Here is a tiny trained network, its code and every weight. The questions are about switching its units off for an input and a class, where a switched-off unit gives its printed mean instead of its output.

import numpy as np


def w(rows, s, z=0):
    codes = np.array(rows[::2]) - 128.0
    scale = np.full(codes.shape[1], s)
    scale[-1] = z or s
    return codes * scale


def f(y):
    return y / 2 * (1 + np.tanh(0.7978845608 * (y + 0.044715 * y**3)))


def log_softmax(a):
    a = a - a.max(-1, keepdims=True)
    return a - np.log(np.exp(a).sum(-1, keepdims=True))


def net(x, mask):
    res = np.array(x, float).reshape(1, 6) / 4 @ E
    y = f(res @ A[0][:, :-1].T + A[0][:, -1])
    res = res + np.where(mask, y, B[0][:, -1]) @ B[0][:, :-1]
    return log_softmax(res[-1] @ U[:, :-1].T + U[:, -1])


A, B = {}, {}
E = w([
[254,64,69,137],'x0',
[121,123,121,124],'x1',
[146,100,178,15],'x2',
[131,133,132,132],'x3',
[127,126,129,129],'x4',
[135,137,130,129],'x5',
],0.009)
A[0] = w([
[173,74,101,141,62],'N1',
[61,107,153,135,103],'N2',
[126,177,39,220,73],'N3',
[2,249,52,102,96],'N4',
[238,64,118,210,76],'N5',
[63,133,186,137,75],'N6',
[129,63,197,58,182],'N7',
[60,120,50,223,78],'N8',
[190,125,82,118,87],'N9',
[123,190,56,225,63],'N10',
[153,67,187,33,67],'N11',
[52,126,134,121,106],'N12',
[185,32,131,151,66],'N13',
[89,83,84,101,255],'N14',
[149,78,223,59,111],'N15',
[191,96,28,110,90],'N16',
[138,81,199,179,238],'N17',
],0.0084,0.007)
B[0] = w([
[91,111,191,33,144],'N1',
[151,79,152,82,152],'N2',
[121,175,75,15,191],'N3',
[169,120,192,112,229],'N4',
[149,124,200,78,213],'N5',
[147,140,204,73,162],'N6',
[165,229,62,94,240],'N7',
[99,170,69,11,185],'N8',
[57,137,210,87,152],'N9',
[86,213,117,28,184],'N10',
[60,149,71,77,186],'N11',
[163,138,164,60,163],'N12',
[101,139,205,26,161],'N13',
[214,160,127,254,253],'N14',
[130,126,53,56,202],'N15',
[114,160,191,64,189],'N16',
[241,147,114,224,229],'N17',
],0.0074,0.0059)
U = w([
[99,110,243,83,57],'0',
[159,149,95,155,254],'1',
[101,176,4,88,15],'2',
[171,144,107,166,213],'3',
[175,156,109,165,179],'4',
[189,172,110,170,136],'5',
[79,22,115,199,62],'6',
],0.011,0.0089)

Each question gives the input, the list of numbers given to net, and the class t.
The units are the neurons (one row each of A and B). Each row of codes is followed by its name. A weight is (code - 128) times the scale printed after its matrix; where a second scale follows, it is the last column's (A, B and U).
mask holds one flag per neuron, in row order. A switched-off neuron (its flag False) gives its mean, the last column of its row in B, instead of its output. The means were averaged over made-up inputs and are rounded, as every weight is.
A unit's drop is (log p(t) with every unit on - log p(t) with that unit switched off) / (log p(t) with every unit on - log p(t) with every unit switched off).
The circuit of an input: a set's keep is (log p(t) with only the set's units on - log p(t) with every unit switched off) / (log p(t) with every unit on - log p(t) with every unit switched off). Starting from the 12 units with the biggest drops (on a tie, the unit counted first), units are removed one at a time, each time the one whose removal leaves the highest keep (on an exact tie, the one counted first), for as long as the keep stays at least 0.8.
units of the circuit, in order: the units of the circuit, biggest drop first
most important unit: the unit with the biggest drop
k most important neurons: the k neurons with the biggest drops, biggest first
drop of u: that unit's drop, to one decimal
input [4,1,7,1,-4,7], class 2: units of the circuit, in order	[N11; N15]
input [-7,-2,-5,-3,-4,-1], class 0: units of the circuit, in order	[N4; N7]
input [4,0,-8,3,-6,4], class 2: most important unit	N3
input [5,0,6,-6,4,-1], class 2: units of the circuit, in order	[N11; N15]
input [0,-1,-7,2,-4,0], class 2: units of the circuit, in order	[N8; N3]
input [1,-3,-5,-1,2,0], class 2: units of the circuit, in order	[N3; N8]
input [-4,-5,-6,6,-4,-2], class 2: 2 most important neurons	[N8; N10]
input [5,4,-8,0,0,1], class 2: 3 most important neurons	[N3; N8; N10]
input [6,5,6,-4,-6,-1], class 0: 2 most important neurons	[N13; N16]
input [0,0,7,-7,0,-1], class 2: 2 most important neurons	[N11; N15]
input [-6,3,5,-8,2,-8], class 4: 2 most important neurons	[N7; N14]
input [6,2,3,0,2,-1], class 0: drop of N16	0.3
input [8,8,-7,-4,-5,3], class 0: drop of N5	0.2
input [7,-3,-6,-2,5,2], class 0: most important unit	N5
input [5,3,-7,1,0,4], class 2: drop of N8	0.3
